Here is a tiny trained network, its code and every weight. The questions are about switching its units off for an input and a class, where a switched-off unit gives its printed mean instead of its output.

import numpy as np


def w(rows, s, z=0):
    codes = np.array(rows[::2]) - 128.0
    scale = np.full(codes.shape[1], s)
    scale[-1] = z or s
    return codes * scale


def norm(h):
    return h / np.sqrt((h * h).mean(-1, keepdims=True) + 1e-5)


def f(y):
    return y / 2 * (1 + np.tanh(0.7978845608 * (y + 0.044715 * y**3)))


def log_softmax(a):
    a = a - a.max(-1, keepdims=True)
    return a - np.log(np.exp(a).sum(-1, keepdims=True))


def net(x, mask):
    res = np.array(x, float).reshape(1, 8) / 4 @ E
    u = 0
    for l in range(2):
        y = f(norm(res) @ A[l][:, :-1].T + A[l][:, -1])
        res = res + np.where(mask[u : u + 7], y, B[l][:, -1]) @ B[l][:, :-1]
        u += 7
    return log_softmax(norm(res)[-1] @ U[:, :-1].T + U[:, -1])


A, B = {}, {}
E = w([
[146,120,111,119,108,106,141],'x0',
[94,54,166,121,9,72,52],'x1',
[157,160,135,74,71,126,51],'x2',
[154,91,205,40,77,226,253],'x3',
[123,133,140,131,124,124,140],'x4',
[96,103,132,160,192,174,134],'x5',
[130,118,54,82,108,139,83],'x6',
[104,167,151,146,125,177,94],'x7',
],0.0077)
A[0] = w([
[139,131,138,79,224,124,235,164],'L0N0',
[108,121,123,115,148,130,92,102],'L0N1',
[150,127,180,101,166,111,91,6],'L0N2',
[78,147,102,213,136,73,49,124],'L0N3',
[123,156,108,100,197,2,92,63],'L0N4',
[43,120,169,153,120,138,140,248],'L0N5',
[224,199,115,129,218,147,146,206],'L0N6',
],0.0089,0.0026)
B[0] = w([
[75,120,198,93,20,217,138,247],'L0N0',
[173,136,141,159,145,78,194,134],'L0N1',
[99,40,115,151,75,58,155,115],'L0N2',
[204,96,165,150,128,125,166,254],'L0N3',
[136,160,71,167,164,169,189,208],'L0N4',
[138,81,113,97,178,52,163,181],'L0N5',
[35,253,87,79,115,38,68,240],'L0N6',
],0.0075,0.0063)
A[1] = w([
[197,46,168,89,131,27,95,148],'L1N0',
[124,124,137,182,173,71,81,10],'L1N1',
[131,2,171,204,127,103,146,30],'L1N2',
[154,135,175,51,70,191,139,54],'L1N3',
[151,29,142,143,107,110,84,61],'L1N4',
[106,167,106,80,135,87,146,5],'L1N5',
[175,171,83,246,129,97,111,106],'L1N6',
],0.0072,0.0019)
B[1] = w([
[52,254,171,48,73,186,194,241],'L1N0',
[130,77,152,124,152,133,93,167],'L1N1',
[72,170,84,172,70,121,95,209],'L1N2',
[180,127,120,174,154,152,111,254],'L1N3',
[81,123,44,99,77,122,82,187],'L1N4',
[89,111,94,21,45,40,191,141],'L1N5',
[202,111,174,137,154,87,218,252],'L1N6',
],0.0083,0.004)
U = w([
[2,209,128,142,97,50,75,2],'0',
[190,117,189,184,171,104,123,254],'1',
],0.0064,0.0013)

Each question gives the input, the list of numbers given to net, and the class t.
The units are the neurons (one row each of A and B). Each row of codes is followed by its name. A weight is (code - 128) times the scale printed after its matrix; where a second scale follows, it is the last column's (A, B and U).
mask holds one flag per neuron, layer by layer. A switched-off neuron (its flag False) gives its mean, the last column of its row in B, instead of its output. The means were averaged over made-up inputs and are rounded, as every weight is.
A unit's drop is (log p(t) with every unit on - log p(t) with that unit switched off) / (log p(t) with every unit on - log p(t) with every unit switched off).
The circuit of an input: a set's keep is (log p(t) with only the set's units on - log p(t) with every unit switched off) / (log p(t) with every unit on - log p(t) with every unit switched off). Starting from the 12 units with the biggest drops (on a tie, the unit counted first), units are removed one at a time, each time the one whose removal leaves the highest keep (on an exact tie, the one counted first), for as long as the keep stays at least 0.8.
units of the circuit, in order: the units of the circuit, biggest drop first
unit that matters most: the unit with the biggest drop
top k neurons: the k neurons with the biggest drops, biggest first
k most important neurons of layer l: the k neurons of layer l with the biggest drops, biggest first
drop when u is switched off: that unit's drop, to one decimal
input [-6,-8,-7,-3,-5,6,2,-6], class 0: unit that matters most : L0N6
input [5,-4,-5,1,1,2,3,-7], class 0: units of the circuit, in order : (L0N6, L0N3)
input [1,1,7,-7,6,-8,5,-5], class 1: units of the circuit, in order : (L0N4, L0N6, L1N6, L0N3)
input [-6,3,8,-7,8,-6,1,5], class 1: units of the circuit, in order : (L0N6, L1N6, L0N3, L0N0)
input [-4,-6,-4,-8,3,-7,2,6], class 1: units of the circuit, in order : (L0N3, L1N6)
input [-7,-4,6,-6,5,-8,2,-7], class 1: units of the circuit, in order : (L0N4, L1N6, L0N3)
input [-2,-5,-1,5,4,4,-4,-6], class 0: top 2 neurons : (L0N6, L0N3)
input [8,-3,6,2,-4,3,-4,-7], class 0: top 3 neurons : (L0N6, L0N3, L1N6)
input [-3,0,8,-4,6,-5,-4,-5], class 1: 2 most important neurons of layer 0 : (L0N4, L0N6)
input [-2,-3,8,-5,4,-6,1,4], class 1: 2 most important neurons of layer 1 : (L1N6, L1N0)
input [6,1,8,-5,-6,-2,6,6], class 1: 2 most important neurons of layer 1 : (L1N6, L1N2)
input [-4,-8,3,4,-3,8,0,-1], class 0: drop when L0N3 is switched off : 0.1
input [7,-4,5,-7,3,3,7,-7], class 1: drop when L0N4 is switched off : 0.2
